Here is a tiny trained network, its code and every weight. The questions are about switching its units off for an input and a class, where a switched-off unit gives its printed mean instead of its output.

import numpy as np


def w(rows, s, z=0):
    codes = np.array(rows[::2]) - 128.0
    scale = np.full(codes.shape[1], s)
    scale[-1] = z or s
    return codes * scale


def norm(h):
    return h / np.sqrt((h * h).mean(-1, keepdims=True) + 1e-5)


def f(y):
    return np.maximum(y, 0)


def log_softmax(a):
    a = a - a.max(-1, keepdims=True)
    return a - np.log(np.exp(a).sum(-1, keepdims=True))


def net(x, mask):
    res = np.array(x, float).reshape(1, 6) / 4 @ E
    u = 0
    for l in range(4):
        y = f(norm(res) @ A[l][:, :-1].T + A[l][:, -1])
        res = res + np.where(mask[u : u + 4], y, B[l][:, -1]) @ B[l][:, :-1]
        u += 4
    return log_softmax(norm(res)[-1] @ U[:, :-1].T + U[:, -1])


A, B = {}, {}
E = w([
[138,233,69,92],'x0',
[207,126,190,133],'x1',
[161,106,101,112],'x2',
[142,164,135,126],'x3',
[141,163,111,254],'x4',
[174,21,82,103],'x5',
],0.0071)
A[0] = w([
[186,113,124,53,48],'0.n1',
[67,167,159,39,142],'0.n2',
[91,157,47,2,42],'0.n3',
[232,47,104,93,3],'0.n4',
],0.0075,0.0047)
B[0] = w([
[102,119,29,131,170],'0.n1',
[213,151,78,45,252],'0.n2',
[3,199,56,37,231],'0.n3',
[242,101,131,144,195],'0.n4',
],0.0062,0.0033)
A[1] = w([
[70,92,66,165,2],'1.n1',
[156,227,132,151,37],'1.n2',
[60,2,167,144,37],'1.n3',
[158,149,111,196,68],'1.n4',
],0.0069,0.0033)
B[1] = w([
[53,157,121,81,160],'1.n1',
[171,2,159,153,239],'1.n2',
[92,142,197,133,251],'1.n3',
[109,109,33,145,213],'1.n4',
],0.0083,0.0019)
A[2] = w([
[136,122,124,68,163],'2.n1',
[81,153,99,176,162],'2.n2',
[170,150,244,125,132],'2.n3',
[170,70,80,100,7],'2.n4',
],0.011,0.002)
B[2] = w([
[253,158,135,177,223],'2.n1',
[85,210,68,201,211],'2.n2',
[153,171,245,66,253],'2.n3',
[194,125,150,202,205],'2.n4',
],0.0057,0.0041)
A[3] = w([
[151,255,82,200,112],'3.n1',
[86,19,142,73,249],'3.n2',
[89,116,103,245,135],'3.n3',
[178,126,144,106,1],'3.n4',
],0.0071,0.0023)
B[3] = w([
[225,125,202,185,255],'3.n1',
[202,104,165,51,205],'3.n2',
[1,155,34,167,221],'3.n3',
[48,85,153,154,149],'3.n4',
],0.0078,0.004)
U = w([
[150,137,249,120,161],'0',
[95,157,109,245,176],'1',
[79,61,120,145,2],'2',
[89,193,56,63,161],'3',
[54,93,128,136,60],'4',
[199,58,111,101,201],'5',
],0.019,0.0096)

Each question gives the input, the list of numbers given to net, and the class t.
The units are the neurons (one row each of A and B). Each row of codes is followed by its name. A weight is (code - 128) times the scale printed after its matrix; where a second scale follows, it is the last column's (A, B and U).
mask holds one flag per neuron, layer by layer. A switched-off neuron (its flag False) gives its mean, the last column of its row in B, instead of its output. The means were averaged over made-up inputs and are rounded, as every weight is.
A unit's drop is (log p(t) with every unit on - log p(t) with that unit switched off) / (log p(t) with every unit on - log p(t) with every unit switched off).
most important unit: the unit with the biggest drop
k most important neurons: the k neurons with the biggest drops, biggest first
top k neurons in layer l: the k neurons of layer l with the biggest drops, biggest first
drop when u is switched off: that unit's drop, to one decimal
input [2,-3,-1,2,0,-6], class 0: most important unit => 0.n2
input [-4,-2,0,8,1,3], class 0: 2 most important neurons => (1.n3, 0.n2)
input [-2,-4,-8,1,1,7], class 4: top 2 neurons in layer 1 => (1.n3, 1.n2)
input [3,4,-7,5,-8,4], class 3: top 2 neurons in layer 0 => (0.n3, 0.n1)
input [-8,-7,-6,0,-5,-1], class 0: 2 most important neurons => (1.n3, 0.n3)
input [8,-3,3,8,3,2], class 1: 2 most important neurons => (3.n1, 0.n2)
input [-1,-2,6,8,-2,-7], class 5: 2 most important neurons => (0.n2, 1.n3)
input [-2,-1,7,-5,-6,-5], class 3: 2 most important neurons => (0.n3, 3.n1)
input [7,5,5,5,-4,-5], class 5: top 2 neurons in layer 1 => (1.n2, 1.n3)
input [0,-4,5,2,4,5], class 1: drop when 0.n2 is switched off => 0.2
